(138): [ -6.6   7.2  34.3 -20.3]
(58): [-21.1   7.0  12.5 -71.4]
(99): [-21.1   7.2  84.6   4.1]
(173): [-21.1 -67.2   9.2  57.9]
(124): [-23.8  16.1  61.5   4.1]
(3): [-21.1   7.2  -2.2  91.6]
(28): [49.8  7.2 40.4 15.1]
(89): [-21.1  63.0   6.5   4.1]
(164): [-6.3 16.3 12.5  3.1]
Table of tags by key:
[3.1] -> z82
[4.1] -> z104
[-6.4] -> z943
[-6.3] -> z315
[3.2] -> z595
key (164) 3: 	z82
which: [ -6.6   7.2  34.3 -20.3]	(138)

(76): [ -7.8  -7.9  14.6  -0.6 -10.6   9.0   8.2  -6.6   8.1   5.1   2.1  21.0
   0.8   1.2  19.7   2.5  19.3   3.8  -2.2   6.3  14.9 -12.2  11.3 -29.6
  -7.6  10.2   3.6   6.0   6.5 -10.0   0.4   0.7 -14.7  -6.9  11.7 -12.1]
(125): [ -9.6 -37.8  63.3 -33.7 -45.5  30.0  47.8 -20.9  43.2  -0.6 -10.1  72.3
  -5.0  38.8  29.2 -39.2  37.8  37.9 -33.9  -5.7  38.6 -37.6  15.0 -70.7
 -17.8  21.1  12.8  13.2  11.8 -21.6  -9.9 -24.5 -66.8  -5.0  31.6 -62.2]
(147): [ -6.5   4.8  -6.8  12.8   4.9   0.7  -9.0   1.3  -5.8   5.8   7.2  -1.7
   3.3 -15.0  17.0  20.9  11.3 -10.8   9.9  12.4   4.7  -2.6   8.1 -10.4
  -3.1   6.6  -0.3   2.9   4.7  -5.0   5.4  11.2   9.2  -6.1   3.5  10.9]
(13): [-24.4  10.2  -9.1   7.2  -5.1  -2.1 -16.7 -15.8  10.9  10.8 -13.6   2.3
  -1.1 -11.9   9.3   7.4   6.5  26.0 -10.2   0.0 -20.5  -7.3 -15.7  -3.5
  14.1  -6.0   8.5   0.6  -7.3  11.7  11.4  26.1 -19.3  -5.2  -2.6  -5.4]
(10): [-24.4  10.2  -9.1   7.2  -5.1  -2.1 -16.7 -15.8  10.9  12.0 -13.6   2.3
  -1.1 -11.9   9.3   7.4   6.5  26.0 -10.2   0.0 -20.5  -7.3 -15.7  -3.5
  14.1  -6.0   8.5   0.6  -7.3  11.7  11.4  26.1 -19.3  -5.2  -2.6  -9.5]
(157): [ -9.6 -37.8  63.3   9.8 -45.5  30.0  47.8 -20.9   9.3  -0.6 -10.1  72.3
  -5.0  38.8  29.2 -39.2  37.8  37.9 -33.9  -5.7  38.6 -37.6  15.0 -70.7
 -17.8  21.1  10.2  13.2  11.8 -21.6  -9.9 -24.5 -66.8  -5.0  31.6 -62.2]
Table of tags by key:
[10.2] -> z466
[4.8] -> z80
[-37.8] -> z122
[-7.9] -> z683
[-37.9] -> z397
[38.6] -> z180
[-7.8] -> z363
key (157) 1: 	z122
which: [-24.4  10.2  -9.1   7.2  -5.1  -2.1 -16.7 -15.8  10.9  10.8 -13.6   2.3
  -1.1 -11.9   9.3   7.4   6.5  26.0 -10.2   0.0 -20.5  -7.3 -15.7  -3.5
  14.1  -6.0   8.5   0.6  -7.3  11.7  11.4  26.1 -19.3  -5.2  -2.6  -5.4]	(13)
which: [ -6.5   4.8  -6.8  12.8   4.9   0.7  -9.0   1.3  -5.8   5.8   7.2  -1.7
   3.3 -15.0  17.0  20.9  11.3 -10.8   9.9  12.4   4.7  -2.6   8.1 -10.4
  -3.1   6.6  -0.3   2.9   4.7  -5.0   5.4  11.2   9.2  -6.1   3.5  10.9]	(147)
which: [ -7.8  -7.9  14.6  -0.6 -10.6   9.0   8.2  -6.6   8.1   5.1   2.1  21.0
   0.8   1.2  19.7   2.5  19.3   3.8  -2.2   6.3  14.9 -12.2  11.3 -29.6
  -7.6  10.2   3.6   6.0   6.5 -10.0   0.4   0.7 -14.7  -6.9  11.7 -12.1]	(76)
which: [ -9.6 -37.8  63.3 -33.7 -45.5  30.0  47.8 -20.9  43.2  -0.6 -10.1  72.3
  -5.0  38.8  29.2 -39.2  37.8  37.9 -33.9  -5.7  38.6 -37.6  15.0 -70.7
 -17.8  21.1  12.8  13.2  11.8 -21.6  -9.9 -24.5 -66.8  -5.0  31.6 -62.2]	(125)

(55): [-42.5   4.8 -61.0 -20.6   5.6   8.9 -20.5]
(2): [ -4.2 -66.9  53.8 -18.2 -22.4  -7.2  29.3]
(103): [  6.6 -59.9 -55.1 -53.2   9.1  18.2  51.1]
(119): [-16.2 -59.9 -16.5 -36.1  -1.7  -7.7   7.2]
(149): [ 27.0 -23.2 -77.0 -54.0  41.0 -14.8  29.6]
(96): [-32.1   5.2 -24.6 -77.7  -1.8  -3.7 -27.8]
(156): [  8.9  10.6 -47.6  41.7  37.2 -11.6  12.1]
tags:
[-54.0] -> z707
[-18.2] -> z3
[7.2] -> z14
[-36.1] -> z815
[-77.7] -> z165
[-1.7] -> z108
key (119) 3: 	z815
which: [  8.9  10.6 -47.6  41.7  37.2 -11.6  12.1]	(156)
which: [  6.6 -59.9 -55.1 -53.2   9.1  18.2  51.1]	(103)

